Below is a small trained network, with its code and all its weights. Each question gives an input and a class and asks what happens when units are switched off, that is, made to give their printed mean instead of their output.

import numpy as np


def w(rows, s, z=0):
    codes = np.array(rows[::2]) - 128.0
    scale = np.full(codes.shape[1], s)
    scale[-1] = z or s
    return codes * scale


def norm(h):
    return h / np.sqrt((h * h).mean(-1, keepdims=True) + 1e-5)


def f(y):
    return y / 2 * (1 + np.tanh(0.7978845608 * (y + 0.044715 * y**3)))


def log_softmax(a):
    a = a - a.max(-1, keepdims=True)
    return a - np.log(np.exp(a).sum(-1, keepdims=True))


def net(x, mask):
    res = np.array(x, float).reshape(1, 5) / 4 @ E
    u = 0
    for l in range(4):
        y = f(norm(res) @ A[l][:, :-1].T + A[l][:, -1])
        res = res + np.where(mask[u : u + 3], y, B[l][:, -1]) @ B[l][:, :-1]
        u += 3
    return log_softmax(norm(res)[-1] @ U[:, :-1].T + U[:, -1])


A, B = {}, {}
E = w([
[71,111,122,132,185,8],'x0',
[72,73,84,93,135,168],'x1',
[76,153,168,112,95,136],'x2',
[131,149,104,137,105,129],'x3',
[114,153,106,148,116,132],'x4',
],0.015)
A[0] = w([
[220,115,33,167,248,142,3],'L0N1',
[49,70,2,84,161,200,2],'L0N2',
[165,161,114,105,78,230,158],'L0N3',
],0.0086,0.0038)
B[0] = w([
[99,239,215,7,118,137,179],'L0N1',
[99,60,209,113,51,79,205],'L0N2',
[80,106,66,108,177,109,254],'L0N3',
],0.014,0.0061)
A[1] = w([
[83,182,131,2,116,104,12],'L1N1',
[157,54,120,112,211,139,3],'L1N2',
[65,115,207,186,47,120,70],'L1N3',
],0.009,0.0051)
B[1] = w([
[72,165,125,97,242,120,245],'L1N1',
[130,174,110,92,117,79,108],'L1N2',
[156,152,106,6,186,128,252],'L1N3',
],0.013,0.0023)
A[2] = w([
[133,211,55,85,83,95,120],'L2N1',
[225,138,254,31,191,142,208],'L2N2',
[205,238,184,229,96,121,253],'L2N3',
],0.0088,0.0039)
B[2] = w([
[2,111,129,46,225,156,157],'L2N1',
[70,196,76,86,1,136,255],'L2N2',
[132,9,180,32,62,59,201],'L2N3',
],0.0089,0.0083)
A[3] = w([
[81,109,139,85,106,37,254],'L3N1',
[76,139,168,166,180,1,76],'L3N2',
[215,149,124,112,20,250,233],'L3N3',
],0.0099,0.0026)
B[3] = w([
[97,119,26,90,141,172,249],'L3N1',
[182,101,84,189,168,148,189],'L3N2',
[131,47,67,208,254,154,170],'L3N3',
],0.012,0.013)
U = w([
[138,64,57,210,234,117,209],'0',
[82,216,131,35,175,144,198],'1',
[143,6,156,62,45,54,203],'2',
[81,138,49,91,151,122,155],'3',
[112,144,28,95,120,134,147],'4',
[106,238,112,135,71,143,33],'5',
[207,152,238,202,69,156,1],'6',
[217,210,211,211,19,135,1],'7',
],0.011,0.0078)

Each question gives the input, the list of numbers given to net, and the class t.
The units are the neurons (one row each of A and B). Each row of codes is followed by its name. A weight is (code - 128) times the scale printed after its matrix; where a second scale follows, it is the last column's (A, B and U).
mask holds one flag per neuron, layer by layer. A switched-off neuron (its flag False) gives its mean, the last column of its row in B, instead of its output. The means were averaged over made-up inputs and are rounded, as every weight is.
A unit's drop is (log p(t) with every unit on - log p(t) with that unit switched off) / (log p(t) with every unit on - log p(t) with every unit switched off).
The circuit of an input: a set's keep is (log p(t) with only the set's units on - log p(t) with every unit switched off) / (log p(t) with every unit on - log p(t) with every unit switched off). Starting from all 12 units, units are removed one at a time, each time the one whose removal leaves the highest keep (on an exact tie, the one counted first), for as long as the keep stays at least 0.8.
units of the circuit, in order: the units of the circuit, biggest drop first
most important unit: the unit with the biggest drop
top k neurons: the k neurons with the biggest drops, biggest first
k most important neurons of layer l: the k neurons of layer l with the biggest drops, biggest first
input [5,0,4,5,-4], class 0: units of the circuit, in order => [L3N2, L2N2]
input [-7,-1,7,0,3], class 0: units of the circuit, in order => [L3N3]
input [4,-8,4,-6,2], class 2: top 4 neurons => [L2N3, L0N3, L1N1, L0N1]
input [1,-8,-7,1,-8], class 2: top 2 neurons => [L2N3, L0N3]
input [5,3,5,-4,0], class 0: top 2 neurons => [L0N1, L3N2]
input [-6,-7,4,-3,0], class 2: 2 most important neurons of layer 1 => [L1N3, L1N1]
input [8,-5,5,2,8], class 0: top 2 neurons => [L3N2, L2N2]
input [7,2,5,7,0], class 0: units of the circuit, in order => [L2N2, L3N2]
input [3,4,-8,-4,4], class 1: top 2 neurons => [L0N1, L1N1]
input [4,-8,1,-1,-4], class 2: units of the circuit, in order => [L2N3, L0N3]
input [-6,-1,-7,-3,-1], class 1: top 2 neurons => [L0N1, L0N3]
input [4,8,-1,-2,-1], class 2: 2 most important neurons of layer 0 => [L0N2, L0N3]
input [-2,6,-7,6,3], class 1: units of the circuit, in order => [L0N1, L1N1]
input [-8,-5,-6,8,2], class 0: most important unit => L3N3
input [-2,-6,-7,6,-7], class 1: 2 most important neurons of layer 0 => [L0N1, L0N2]
input [0,8,7,6,0], class 2: top 2 neurons => [L0N2, L0N1]
input [-5,8,3,-4,-3], class 2: 2 most important neurons of layer 0 => [L0N2, L0N1]
input [-1,6,-8,7,-8], class 1: top 3 neurons => [L0N1, L1N1, L2N3]
input [3,-5,-1,1,-2], class 2: 2 most important neurons of layer 1 => [L1N1, L1N3]
input [-6,-8,-7,2,0], class 2: most important unit => L2N3
